Here is a tiny trained network, its code and every weight. The questions are about switching its units off for an input and a class, where a switched-off unit gives its printed mean instead of its output.

import numpy as np


def w(rows, s, z=0):
    codes = np.array(rows[::2]) - 128.0
    scale = np.full(codes.shape[1], s)
    scale[-1] = z or s
    return codes * scale


def norm(h):
    return h / np.sqrt((h * h).mean(-1, keepdims=True) + 1e-5)


def f(y):
    return y / 2 * (1 + np.tanh(0.7978845608 * (y + 0.044715 * y**3)))


def log_softmax(a):
    a = a - a.max(-1, keepdims=True)
    return a - np.log(np.exp(a).sum(-1, keepdims=True))


def net(x, mask):
    res = np.array(x, float).reshape(1, 2) / 4 @ E
    u = 0
    for l in range(2):
        y = f(norm(res) @ A[l][:, :-1].T + A[l][:, -1])
        res = res + np.where(mask[u : u + 12], y, B[l][:, -1]) @ B[l][:, :-1]
        u += 12
    return log_softmax(norm(res)[-1] @ U[:, :-1].T + U[:, -1])


A, B = {}, {}
E = w([
[119,177,176,104,167,48,168,128,202,74,94,8],'x0',
[87,68,133,146,68,100,177,45,65,61,76,42],'x1',
],0.014)
A[0] = w([
[96,76,216,220,35,146,231,43,216,219,186,75,193],'L0N0',
[34,114,40,29,103,217,211,131,35,221,213,236,17],'L0N1',
[34,34,216,200,63,127,231,43,220,213,170,130,111],'L0N2',
[140,197,41,32,148,218,38,216,65,54,172,194,10],'L0N3',
[32,191,19,68,160,212,206,185,41,232,207,213,251],'L0N4',
[46,7,68,203,38,216,208,18,51,227,211,207,26],'L0N5',
[184,96,52,204,212,76,229,39,133,214,229,159,248],'L0N6',
[213,211,60,27,232,77,23,235,166,41,183,103,8],'L0N7',
[55,72,79,195,103,178,225,40,149,198,209,182,2],'L0N8',
[104,165,41,195,66,158,121,74,106,192,180,166,254],'L0N9',
[95,118,67,46,159,188,120,210,66,148,143,192,252],'L0N10',
[49,61,70,191,43,197,236,38,120,228,224,204,52],'L0N11',
],0.013,0.0093)
B[0] = w([
[95,187,199,82,44,194,28,65,161,33,87,53,182],'L0N0',
[39,50,226,75,24,183,205,180,219,87,46,18,218],'L0N1',
[216,224,69,62,91,213,68,35,209,222,196,226,164],'L0N2',
[67,43,63,50,50,188,37,69,31,37,51,167,183],'L0N3',
[41,39,218,184,26,71,229,200,233,117,73,39,245],'L0N4',
[229,222,51,37,225,206,30,49,34,173,220,247,253],'L0N5',
[115,47,189,46,200,50,148,209,56,45,148,75,176],'L0N6',
[244,201,35,231,246,23,59,185,49,220,235,223,188],'L0N7',
[216,202,112,65,239,48,61,49,21,82,208,212,167],'L0N8',
[192,188,154,203,63,87,110,44,232,97,71,70,219],'L0N9',
[61,57,25,86,120,140,220,216,212,217,179,60,217],'L0N10',
[200,216,110,147,189,198,19,83,15,186,188,234,215],'L0N11',
],0.012,0.025)
A[1] = w([
[29,27,164,220,59,81,190,60,48,224,228,193,228],'L1N0',
[212,220,32,205,209,62,60,234,59,189,128,161,15],'L1N1',
[200,210,39,204,228,193,211,212,181,212,79,155,16],'L1N2',
[237,198,36,207,244,92,139,249,83,210,54,176,21],'L1N3',
[99,197,43,217,227,191,53,235,85,223,71,210,19],'L1N4',
[76,224,42,22,83,215,168,221,180,54,40,203,29],'L1N5',
[48,204,231,211,32,195,198,30,206,196,30,32,33],'L1N6',
[30,146,48,72,38,234,177,102,192,63,77,92,1],'L1N7',
[30,25,192,128,39,222,214,210,204,86,66,63,47],'L1N8',
[69,47,213,205,51,184,31,72,74,30,45,30,8],'L1N9',
[23,25,66,44,42,224,226,214,213,76,66,93,32],'L1N10',
[179,196,43,170,207,203,81,30,23,209,209,233,45],'L1N11',
],0.013,0.0095)
B[1] = w([
[211,179,196,27,32,216,31,92,115,51,23,73,153],'L1N0',
[201,209,65,217,222,53,203,153,228,177,126,82,215],'L1N1',
[231,195,41,226,212,30,209,24,213,219,226,210,160],'L1N2',
[174,194,17,231,226,35,219,196,215,220,222,220,195],'L1N3',
[111,194,47,215,215,14,173,218,39,184,226,196,176],'L1N4',
[40,32,37,216,214,16,232,197,197,230,63,35,154],'L1N5',
[152,28,209,182,36,24,200,195,27,6,242,43,201],'L1N6',
[219,59,39,221,215,30,82,87,81,45,201,58,207],'L1N7',
[62,61,55,36,16,227,84,202,215,194,32,173,223],'L1N8',
[147,34,219,186,159,32,89,211,39,23,97,25,186],'L1N9',
[33,75,64,51,28,207,217,196,235,208,49,53,227],'L1N10',
[136,216,166,63,47,222,32,76,57,198,191,229,251],'L1N11',
],0.013,0.025)
U = w([
[41,69,25,30,24,225,221,222,229,212,30,74,255],'0',
[219,210,170,36,39,213,27,45,26,188,215,232,254],'1',
[221,217,23,234,239,19,225,225,220,223,206,184,255],'2',
[218,31,222,211,59,25,42,59,28,27,218,18,255],'3',
[27,235,225,215,227,212,101,222,27,222,32,31,1],'4',
[30,226,226,221,217,221,84,229,44,218,41,30,1],'5',
[24,204,99,166,238,210,127,224,55,229,16,197,1],'6',
[48,250,198,230,230,214,166,217,29,222,17,25,1],'7',
],0.013,0.0095)

Each question gives the input, the list of numbers given to net, and the class t.
The units are the neurons (one row each of A and B). Each row of codes is followed by its name. A weight is (code - 128) times the scale printed after its matrix; where a second scale follows, it is the last column's (A, B and U).
mask holds one flag per neuron, layer by layer. A switched-off neuron (its flag False) gives its mean, the last column of its row in B, instead of its output. The means were averaged over made-up inputs and are rounded, as every weight is.
A unit's drop is (log p(t) with every unit on - log p(t) with that unit switched off) / (log p(t) with every unit on - log p(t) with every unit switched off).
The circuit of an input: a set's keep is (log p(t) with only the set's units on - log p(t) with every unit switched off) / (log p(t) with every unit on - log p(t) with every unit switched off). Starting from the 12 units with the biggest drops (on a tie, the unit counted first), units are removed one at a time, each time the one whose removal leaves the highest keep (on an exact tie, the one counted first), for as long as the keep stays at least 0.8.
circuit, biggest first: the units of the circuit, biggest drop first
unit that matters most: the unit with the biggest drop
top k neurons: the k neurons with the biggest drops, biggest first
top k neurons in layer l: the k neurons of layer l with the biggest drops, biggest first
drop of u: that unit's drop, to one decimal
input [-2,1], class 1: circuit, biggest first : L0N5
input [-5,0], class 0: top 2 neurons : L0N1, L0N10
input [1,2], class 3: top 4 neurons : L0N5, L0N7, L0N11, L0N10
input [0,-4], class 0: top 2 neurons : L0N5, L0N4
input [0,-6], class 0: top 3 neurons in layer 0 : L0N5, L0N4, L0N11
input [6,1], class 3: top 4 neurons : L0N5, L0N11, L0N10, L0N8
input [-8,1], class 1: top 2 neurons : L0N11, L0N5
input [0,8], class 1: top 2 neurons in layer 0 : L0N4, L0N1
input [1,4], class 3: top 4 neurons : L0N5, L0N11, L0N7, L0N10
input [3,4], class 3: top 3 neurons : L0N5, L0N11, L0N7
input [0,2], class 1: top 2 neurons : L0N4, L0N1
input [-7,1], class 1: top 2 neurons in layer 0 : L0N11, L0N5
input [-1,0], class 0: top 2 neurons in layer 0 : L0N1, L0N10
input [8,2], class 3: top 2 neurons : L0N5, L0N10
input [2,2], class 3: top 2 neurons : L0N5, L0N7
input [-4,-1], class 0: unit that matters most : L0N1
input [5,2], class 3: top 2 neurons : L0N5, L0N10
input [5,1], class 3: top 2 neurons in layer 0 : L0N5, L0N11
input [-6,3], class 1: drop of L0N5 : 2.8
input [1,5], class 3: drop of L0N5 : 1.7
input [-8,4], class 1: drop of L0N5 : 3.6
